Here is a tiny trained network, its code and every weight. The questions are about switching its units off for an input and a target symbol, where a switched-off unit gives its printed mean instead of its output.

import numpy as np


def w(rows, s, z=0):
    codes = np.array(rows[::2]) - 128.0
    scale = np.full(codes.shape[1], s)
    scale[-1] = z or s
    return codes * scale


def f(y):
    return y / 2 * (1 + np.tanh(0.7978845608 * (y + 0.044715 * y**3)))


def softmax(a):
    e = np.exp(a - a.max(-1, keepdims=True))
    return e / e.sum(-1, keepdims=True)


def log_softmax(a):
    a = a - a.max(-1, keepdims=True)
    return a - np.log(np.exp(a).sum(-1, keepdims=True))


def net(x, mask):
    ids = ['αβγζθλμπσ'.index(c) for c in x.split()]
    T = len(ids)
    res = E[ids] + P[:T]
    u = 0
    for l in range(2):
        r = res
        for j in range(3):
            rows = slice(2 * j, 2 * j + 2)
            q, k, v = (r @ M[l][rows].T for M in (Q, K, V))
            z = softmax(np.where(np.tri(T) > 0, q @ k.T / 2**0.5, -1e9)) @ v
            o = O[l][rows]
            res = res + np.where(mask[u + j], z, o[:, -1]) @ o[:, :-1]
        u += 3
        y = f(res @ A[l][:, :-1].T + A[l][:, -1])
        res = res + np.where(mask[u : u + 8], y, B[l][:, -1]) @ B[l][:, :-1]
        u += 8
    return log_softmax(res[-1] @ U[:, :-1].T + U[:, -1])


Q, K, V, O, A, B = {}, {}, {}, {}, {}, {}
E = w([
[181,106,189,192,88,45,97,217],'α',
[168,70,121,183,131,170,163,167],'β',
[190,47,182,177,25,96,145,105],'γ',
[57,145,239,115,64,27,111,43],'ζ',
[122,118,95,142,181,72,228,51],'θ',
[80,155,200,48,61,195,169,115],'λ',
[47,60,85,229,114,100,39,58],'μ',
[78,53,95,105,89,176,254,25],'π',
[37,77,226,40,225,116,73,194],'σ',
],0.0065)
P = w([
[213,161,95,74,148,81,112,123],'0',
[113,101,254,206,110,109,101,59],'1',
[96,88,239,234,136,88,157,59],'2',
[77,88,211,221,106,115,167,67],'3',
[70,71,178,189,86,110,175,76],'4',
[63,59,145,173,84,117,198,82],'5',
[55,43,128,128,59,109,210,88],'6',
[50,27,89,88,50,121,212,78],'7',
[50,12,69,70,31,125,212,91],'8',
[41,11,54,52,24,112,214,84],'9',
],0.0046)
Q[0] = w([
[129,252,71,31,229,176,35,213],'0.h1',
[168,244,58,53,252,199,12,223],'0.h1',
[253,204,51,183,73,157,98,232],'0.h2',
[150,197,73,69,245,162,129,141],'0.h2',
[129,235,67,75,224,171,34,124],'0.h3',
[90,6,233,189,47,54,199,151],'0.h3',
],0.0053)
K[0] = w([
[197,217,236,177,233,77,32,203],'0.h1',
[218,216,244,197,233,105,2,202],'0.h1',
[114,95,147,205,43,157,111,53],'0.h2',
[218,123,214,199,86,79,58,148],'0.h2',
[223,186,186,200,187,52,31,181],'0.h3',
[27,87,87,63,174,193,242,79],'0.h3',
],0.0059)
V[0] = w([
[106,72,149,40,54,212,222,81],'0.h1',
[219,203,175,61,210,71,83,226],'0.h1',
[202,132,85,126,62,150,240,47],'0.h2',
[151,150,198,32,139,217,144,215],'0.h2',
[130,120,241,123,27,87,100,133],'0.h3',
[42,139,130,49,134,161,208,3],'0.h3',
],0.0054)
O[0] = w([
[167,163,158,205,185,163,49,10,233],'0.h1',
[145,177,130,93,65,82,222,168,2],'0.h1',
[202,152,85,186,194,130,65,13,171],'0.h2',
[147,222,222,171,30,222,238,144,97],'0.h2',
[45,118,233,190,7,3,72,41,145],'0.h3',
[83,169,139,111,243,157,21,29,218],'0.h3',
],0.0051,0.0081)
A[0] = w([
[66,18,130,157,29,71,164,87,215],'0.n1',
[35,67,208,117,169,115,87,26,255],'0.n2',
[65,62,94,44,114,44,106,140,193],'0.n3',
[172,135,108,216,58,81,127,87,164],'0.n4',
[255,141,93,178,221,112,81,105,231],'0.n5',
[63,167,242,174,215,74,52,131,248],'0.n6',
[106,74,68,78,238,88,72,99,224],'0.n7',
[46,31,86,162,142,164,136,77,190],'0.n8',
],0.0051,0.0032)
B[0] = w([
[184,93,227,236,165,27,43,241,154],'0.n1',
[71,137,169,151,168,105,20,105,249],'0.n2',
[94,24,170,47,156,69,31,251,133],'0.n3',
[196,135,211,223,62,116,149,132,144],'0.n4',
[147,199,46,135,218,230,162,49,184],'0.n5',
[2,125,217,114,182,204,65,71,203],'0.n6',
[120,106,116,45,248,194,47,151,197],'0.n7',
[126,135,147,165,190,98,44,205,193],'0.n8',
],0.0043,0.017)
Q[1] = w([
[159,171,63,53,86,108,156,193],'1.h1',
[129,149,93,37,155,140,91,146],'1.h1',
[178,244,89,79,57,127,175,113],'1.h2',
[50,76,112,101,199,151,66,142],'1.h2',
[213,254,16,85,75,113,187,130],'1.h3',
[127,203,60,192,98,188,149,131],'1.h3',
],0.0051)
K[1] = w([
[180,185,165,233,80,175,177,71],'1.h1',
[229,122,6,129,36,124,119,104],'1.h1',
[94,9,205,200,169,114,107,155],'1.h2',
[110,207,75,31,97,58,140,157],'1.h2',
[154,79,160,252,104,97,95,90],'1.h3',
[75,64,183,243,148,107,48,79],'1.h3',
],0.0041)
V[1] = w([
[198,166,72,227,69,123,179,137],'1.h1',
[172,232,125,253,94,88,135,38],'1.h1',
[23,162,249,40,44,37,155,244],'1.h2',
[244,29,53,235,49,73,212,211],'1.h2',
[174,87,62,13,214,104,187,163],'1.h3',
[177,216,66,62,96,185,209,156],'1.h3',
],0.0055)
O[1] = w([
[189,180,109,197,92,153,98,93,7],'1.h1',
[214,230,39,115,20,59,5,55,123],'1.h1',
[153,83,148,239,17,171,153,41,58],'1.h2',
[248,56,217,148,189,98,103,114,68],'1.h2',
[109,51,3,245,103,127,135,241,121],'1.h3',
[215,172,119,222,180,195,97,195,66],'1.h3',
],0.0052,0.018)
A[1] = w([
[254,167,109,174,42,18,84,225,253],'1.n1',
[146,195,86,155,215,245,78,43,109],'1.n2',
[61,31,208,215,141,236,129,83,155],'1.n3',
[133,148,98,150,207,237,94,41,180],'1.n4',
[9,244,19,24,118,77,62,217,177],'1.n5',
[128,134,145,98,223,105,72,198,79],'1.n6',
[142,61,8,203,148,204,93,222,192],'1.n7',
[145,90,192,23,72,15,98,7,143],'1.n8',
],0.0039,0.0036)
B[1] = w([
[244,144,218,49,71,164,231,188,137],'1.n1',
[155,215,203,70,117,143,77,215,196],'1.n2',
[127,153,202,112,77,204,189,194,200],'1.n3',
[109,213,185,101,123,154,113,201,207],'1.n4',
[234,98,72,239,206,194,186,13,253],'1.n5',
[206,83,175,105,209,78,137,116,201],'1.n6',
[29,99,58,181,24,166,48,209,139],'1.n7',
[100,26,13,130,84,129,3,52,178],'1.n8',
],0.0042,0.021)
U = w([
[215,66,130,176,124,163,122,53,97],'α',
[199,199,212,80,147,43,127,252,118],'β',
[135,107,115,57,99,19,70,106,77],'γ',
[70,153,70,153,52,136,125,61,166],'ζ',
[92,60,28,207,115,109,48,188,96],'θ',
[125,242,165,106,118,189,79,113,98],'λ',
[65,83,181,115,157,125,247,162,55],'μ',
[142,134,82,200,185,103,170,47,142],'π',
[113,163,118,168,68,203,171,188,254],'σ',
],0.0045,0.0044)

Each question gives the input, a string of symbols that net reads in full, and the target symbol t.
The units are the heads (2 rows each of Q, K, V and O) and the neurons (one row each of A and B). Each row of codes is followed by its name. A weight is (code - 128) times the scale printed after its matrix; where a second scale follows, it is the last column's (O, A, B and U).
mask holds one flag per unit, layer by layer, with each layer's heads first. A switched-off unit (its flag False) gives its mean, the last column of its rows in O or B, instead of its output. The means were averaged over made-up inputs and are rounded, as every weight is.
A unit's drop is (log p(t) with every unit on - log p(t) with that unit switched off) / (log p(t) with every unit on - log p(t) with every unit switched off).
The circuit of an input: a set's keep is (log p(t) with only the set's units on - log p(t) with every unit switched off) / (log p(t) with every unit on - log p(t) with every unit switched off). Starting from the 12 units with the biggest drops (on a tie, the unit counted first), units are removed one at a time, each time the one whose removal leaves the highest keep (on an exact tie, the one counted first), for as long as the keep stays at least 0.8.
units of the circuit, in order: the units of the circuit, biggest drop first
most important unit: the unit with the biggest drop
top k neurons: the k neurons with the biggest drops, biggest first
top k neurons in layer l: the k neurons of layer l with the biggest drops, biggest first
which heads matter: for each layer, one digit per head in row order, 1 if its drop is at least 0.15 and else 0, layers parted by /
input π α γ θ α, target π: most important unit : 1.n5
input π λ γ γ π π π γ ζ, target π: top 3 neurons : (1.n5, 1.n3, 1.n6)
input π π θ π θ α π α, target π: top 3 neurons : (1.n5, 1.n3, 1.n6)
input γ σ μ α σ α π θ γ α, target γ: units of the circuit, in order : (1.h3, 1.n8)
input β π γ σ π α α θ σ, target μ: top 3 neurons in layer 0 : (0.n5, 0.n3, 0.n4)
input ζ π π β ζ γ β α α λ, target ζ: which heads matter : 000 / 011
input π λ ζ, target π: which heads matter : 001 / 010
input γ γ θ π σ π, target μ: top 2 neurons in layer 1 : (1.n3, 1.n5)
input β λ π σ γ α ζ σ π, target β: top 2 neurons : (0.n2, 1.n5)
input β β γ ζ ζ λ π α μ μ, target β: which heads matter : 101 / 011
input α α π ζ π π λ μ σ π, target α: units of the circuit, in order : (1.h2, 0.h3, 0.h1)
input α γ π β β γ θ μ, target α: which heads matter : 101 / 010
input μ σ π α α β α β π, target μ: which heads matter : 110 / 101
input γ π π σ α π σ π α γ, target γ: units of the circuit, in order : (1.h3, 1.n8)
input ζ π θ γ, target ζ: most important unit : 1.h2
input α π π α, target α: units of the circuit, in order : (1.h2, 0.h1, 0.h3)
input μ θ α, target μ: which heads matter : 110 / 100
input α μ π θ λ π μ β, target α: units of the circuit, in order : (1.h2, 0.h3, 0.h1, 0.n6)
input β λ γ π α, target β: top 3 neurons in layer 1 : (1.n5, 1.n8, 1.n2)
input γ α α, target γ: most important unit : 1.n5
input θ π ζ π π σ, target θ: top 2 neurons : (1.n7, 0.n2)
input π β π π ζ γ β, target π: which heads matter : 000 / 010
input ζ σ π λ λ β, target ζ: which heads matter : 001 / 011
input π λ β α π σ, target π: top 2 neurons : (1.n5, 1.n3)
input π λ α γ β, target π: which heads matter : 001 / 010
input α π σ γ π λ λ α α γ, target α: top 2 neurons : (0.n2, 0.n6)
input θ θ μ σ α α θ π μ, target θ: most important unit : 1.h3
input γ α π μ π π, target γ: top 2 neurons : (1.n5, 1.n8)
